x =
[[ 16.5   3.3  -5.4 -12.2  -4.7   3.9  13.3  -5.0   4.8  -6.9  -2.0  -4.8
  -18.0]
 [-14.3  -0.7  -0.4  -5.6  -7.5 -24.3 -23.8  -7.3 -14.4 -22.9  -6.8 -26.4
  -26.7]
 [-15.5 -25.0 -14.0  13.3 -17.8   3.1 -20.4  11.1 -14.9  11.2 -22.9 -20.4
   -1.2]
 [ -9.6  -4.9 -11.7   5.2  -3.7  15.3  -5.0   0.1   5.8   3.7 -11.8  -9.1
    9.1]
 [ 15.8 -22.2  -7.2  14.3 -17.2 -26.2  13.7   9.8 -15.6 -21.6   1.8  -0.3
  -21.8]
 [  7.8  -2.9   0.4   7.8  -7.3 -24.2 -16.5  14.1   3.3   4.6   7.4  -1.2
   -5.2]
 [-14.0  14.8  11.5 -20.7   0.1   3.7  11.1 -20.1 -17.5   1.1 -23.7 -20.8
    4.9]
 [  4.0 -24.9   7.1   5.4 -27.1  10.1 -20.2   8.6 -21.9 -20.3  16.5   5.8
   10.2]
 [  3.0  -7.5  10.7 -11.5   0.7 -26.3 -18.6  -8.4 -13.1   1.5   2.3  -3.4
  -14.2]
 [-15.9  -1.6   5.1  12.1 -16.5 -22.3 -24.7   0.0  -8.9  13.4   2.3 -21.8
  -26.4]]
Which number is the entry just right of -6.9? -2.0
Which number is the entry just right of 3.1? -20.4
The entry just right of -22.3: -24.7
The entry just left of -0.3 -> 1.8
Which number is the entry just left of -8.4? -18.6
The entry just left of -4.7: -12.2

X =
[[7835 4538 4425 3637 3577 4206 3970 5703 3676 3121 4983 4342]
 [4552 5045 5082 5479 5458 5372 6448 6120 6027 5124 6853 5871]
 [2523 6412 5557 4818 4699 5014 4148 5127 4521 4893 4302 4503]]
Indices start at 1.
The entry in row 2 and column 2 is 5045
Find the entry just left of 3676.
Answer: 5703
Find the entry at row 3, column 1.
Answer: 2523
Find the top entry of the column that holds the largest entry.
Answer: 7835
Find the entry in row 3 and column 2.
Answer: 6412
The entry in row 1 and column 2 is 4538
Find the entry directly below 6448.
Answer: 4148
The entry just right of 5082 is 5479
The entry just right of 5124 -> 6853
The bottom-right entry -> 4503
Find the entry directly below 5458.
Answer: 4699
The entry at row 2, column 3 -> 5082
Find the entry directly below the largest entry.
Answer: 4552
Find the entry directly below 6120.
Answer: 5127

Questions about the array below.
1) What is the entry just left of 0.07?
2) What is the entry just left of 0.08?
3) What is the entry just left of the smallest entry?
((0.09, 0.21, 0.02, -0.03, 0.09, 0.03), (0.16, 0.09, 0.22, 0.07, 0.15, 0.14), (0.10, -0.18, 0.08, 0.10, 0.04, 0.06))
1) 0.22
2) -0.18
3) 0.10

array([ 0.01,  0.08, -0.17,  0.17,  0.14, -0.19,  0.14])
The third entry from the right is 0.14
The last entry -> 0.14
What is the entry just left of -0.17?
Answer: 0.08
The smallest entry: -0.19
What is the 5th entry from the end?
Answer: -0.17
The largest entry: 0.17

M =
[[ -9.2  -5.2   5.2  -7.2 -14.7  17.9 -13.7]
 [ 18.8 -27.6 -12.1 -11.5  -5.1  10.4  15.8]
 [ -9.1 -42.1   2.0  31.1  12.9  53.0 -57.8]
 [ -3.8  19.8  -4.2   3.8   7.1 -24.8   5.2]
 [ 15.2 -18.1 -22.0  16.2  26.6 -13.4   3.7]
 [-26.5   7.3  17.8  20.2  -4.9  37.4 -41.3]]
The entry directly above the smallest entry: 15.8
The second entry, reading row by row: -5.2
The 2nd entry on the main diagonal: -27.6
Find the second largest entry.
Answer: 37.4
The top-left entry: -9.2
The top entry of the column that holds the largest entry: 17.9
Find the last entry, reading row by row.
Answer: -41.3
Find the smallest entry in the last column.
Answer: -57.8
The entry just left of the smallest entry -> 53.0
Find the entry just left of the largest entry.
Answer: 12.9
Find the entry directly below the largest entry.
Answer: -24.8
Find the 2nd smallest entry.
Answer: -42.1
Find the top entry of the column that holds the smallest entry.
Answer: -13.7
Find the entry directly below -9.1.
Answer: -3.8
The entry just right of -13.4 is 3.7
The third entry on the main diagonal is 2.0
Find the entry just right of -27.6.
Answer: -12.1
Find the entry just right of -22.0.
Answer: 16.2
The 3rd entry from the end, reading row by row is -4.9
Find the smallest entry in the first row.
Answer: -14.7
Find the entry just left of 10.4.
Answer: -5.1
Find the first entry of the largest entry's row.
Answer: -9.1
The entry directly above 26.6 -> 7.1
Find the 2nd entry on the diagonal from the top-right corner.
Answer: 10.4
The largest entry in the first column: 18.8
The bottom-left entry -> -26.5
Find the fourth-last entry, reading row by row.
Answer: 20.2
